Below are the code and all the weights of a small trained network. Each question names an input and a class and asks about switching units off, where a switched-off unit gives its printed mean instead of its output.

import numpy as np


def w(rows, s, z=0):
    codes = np.array(rows[::2]) - 128.0
    scale = np.full(codes.shape[1], s)
    scale[-1] = z or s
    return codes * scale


def norm(h):
    return h / np.sqrt((h * h).mean(-1, keepdims=True) + 1e-5)


def f(y):
    return y / 2 * (1 + np.tanh(0.7978845608 * (y + 0.044715 * y**3)))


def log_softmax(a):
    a = a - a.max(-1, keepdims=True)
    return a - np.log(np.exp(a).sum(-1, keepdims=True))


def net(x, mask):
    res = np.array(x, float).reshape(1, 3) / 4 @ E
    u = 0
    for l in range(2):
        y = f(norm(res) @ A[l][:, :-1].T + A[l][:, -1])
        res = res + np.where(mask[u : u + 11], y, B[l][:, -1]) @ B[l][:, :-1]
        u += 11
    return log_softmax(norm(res)[-1] @ U[:, :-1].T + U[:, -1])


A, B = {}, {}
E = w([
[174,43,187,199,141,206,171],'x0',
[1,176,165,217,150,165,67],'x1',
[137,90,132,95,240,82,98],'x2',
],0.0075)
A[0] = w([
[119,76,212,129,203,174,135,159],'0.n1',
[145,70,110,104,206,91,86,10],'0.n2',
[110,181,150,90,132,95,123,151],'0.n3',
[194,105,140,89,106,139,134,101],'0.n4',
[96,97,146,110,165,146,98,4],'0.n5',
[128,185,69,129,92,121,83,137],'0.n6',
[99,156,91,133,116,119,158,4],'0.n7',
[116,200,116,104,50,113,85,78],'0.n8',
[2,135,120,155,163,158,74,203],'0.n9',
[15,139,176,156,120,98,75,131],'0.n10',
[140,124,120,118,82,150,172,81],'0.n11',
],0.0097,0.0023)
B[0] = w([
[116,165,39,173,118,167,41,207],'0.n1',
[161,46,157,66,138,17,149,177],'0.n2',
[113,142,150,195,102,190,94,165],'0.n3',
[102,150,177,79,84,100,114,176],'0.n4',
[169,70,60,132,156,107,86,137],'0.n5',
[197,57,120,158,185,204,83,181],'0.n6',
[154,143,111,135,175,99,86,131],'0.n7',
[195,125,96,184,163,151,154,195],'0.n8',
[73,255,54,145,160,241,107,254],'0.n9',
[88,137,128,159,76,230,91,230],'0.n10',
[90,168,100,59,29,51,138,154],'0.n11',
],0.0064,0.008)
A[1] = w([
[135,254,89,63,156,78,137,171],'1.n1',
[129,89,128,106,92,173,102,42],'1.n2',
[123,96,168,132,132,139,104,138],'1.n3',
[59,196,170,228,141,140,97,126],'1.n4',
[165,60,227,16,127,4,168,74],'1.n5',
[224,169,72,154,63,98,130,8],'1.n6',
[121,98,114,114,159,72,83,83],'1.n7',
[97,142,146,173,115,82,149,174],'1.n8',
[113,108,122,178,98,181,119,13],'1.n9',
[219,134,95,123,94,149,112,142],'1.n10',
[148,85,100,130,195,101,100,17],'1.n11',
],0.0084,0.0012)
B[1] = w([
[144,123,126,254,159,173,116,162],'1.n1',
[145,145,134,99,179,98,100,142],'1.n2',
[157,154,58,143,108,133,139,126],'1.n3',
[80,179,114,118,98,157,47,237],'1.n4',
[47,174,168,81,27,206,145,255],'1.n5',
[116,57,140,132,164,80,125,185],'1.n6',
[188,128,126,105,52,104,141,147],'1.n7',
[127,151,126,90,122,151,110,119],'1.n8',
[81,179,122,99,180,141,100,179],'1.n9',
[205,82,134,150,172,58,97,188],'1.n10',
[147,91,177,125,88,123,202,151],'1.n11',
],0.008,0.0077)
U = w([
[242,49,122,153,168,61,114,122],'0',
[86,180,116,171,156,216,71,209],'1',
[102,141,166,121,202,86,214,1],'2',
[145,88,191,49,2,118,191,186],'3',
],0.012,0.0044)

Each question gives the input, the list of numbers given to net, and the class t.
The units are the neurons (one row each of A and B). Each row of codes is followed by its name. A weight is (code - 128) times the scale printed after its matrix; where a second scale follows, it is the last column's (A, B and U).
mask holds one flag per neuron, layer by layer. A switched-off neuron (its flag False) gives its mean, the last column of its row in B, instead of its output. The means were averaged over made-up inputs and are rounded, as every weight is.
A unit's drop is (log p(t) with every unit on - log p(t) with that unit switched off) / (log p(t) with every unit on - log p(t) with every unit switched off).
The circuit of an input: a set's keep is (log p(t) with only the set's units on - log p(t) with every unit switched off) / (log p(t) with every unit on - log p(t) with every unit switched off). Starting from the 12 units with the biggest drops (on a tie, the unit counted first), units are removed one at a time, each time the one whose removal leaves the highest keep (on an exact tie, the one counted first), for as long as the keep stays at least 0.8.
circuit, biggest first: the units of the circuit, biggest drop first
k most important neurons: the k neurons with the biggest drops, biggest first
k most important neurons of layer l: the k neurons of layer l with the biggest drops, biggest first
drop of u: that unit's drop, to one decimal
input [7,-4,-3], class 3: circuit, biggest first -> (0.n9)
input [7,-1,-4], class 0: circuit, biggest first -> (0.n9 1.n5)
input [4,-1,-3], class 3: circuit, biggest first -> (0.n9 0.n11)
input [-8,-7,0], class 0: 3 most important neurons -> (1.n1 1.n10 0.n8)
input [7,-6,2], class 3: 2 most important neurons -> (0.n9 1.n5)
input [5,-3,0], class 0: 2 most important neurons -> (0.n1 0.n2)
input [-3,-5,-5], class 0: 2 most important neurons of layer 0 -> (0.n2 0.n8)
input [-3,0,-6], class 0: 2 most important neurons of layer 0 -> (0.n9 0.n8)
input [-6,-2,4], class 3: 2 most important neurons of layer 0 -> (0.n9 0.n1)
input [-6,-5,-3], class 0: drop of 1.n4 -> 0.0
input [1,-3,8], class 3: drop of 1.n5 -> 0.1
input [-8,-1,-7], class 0: drop of 1.n6 -> 0.1
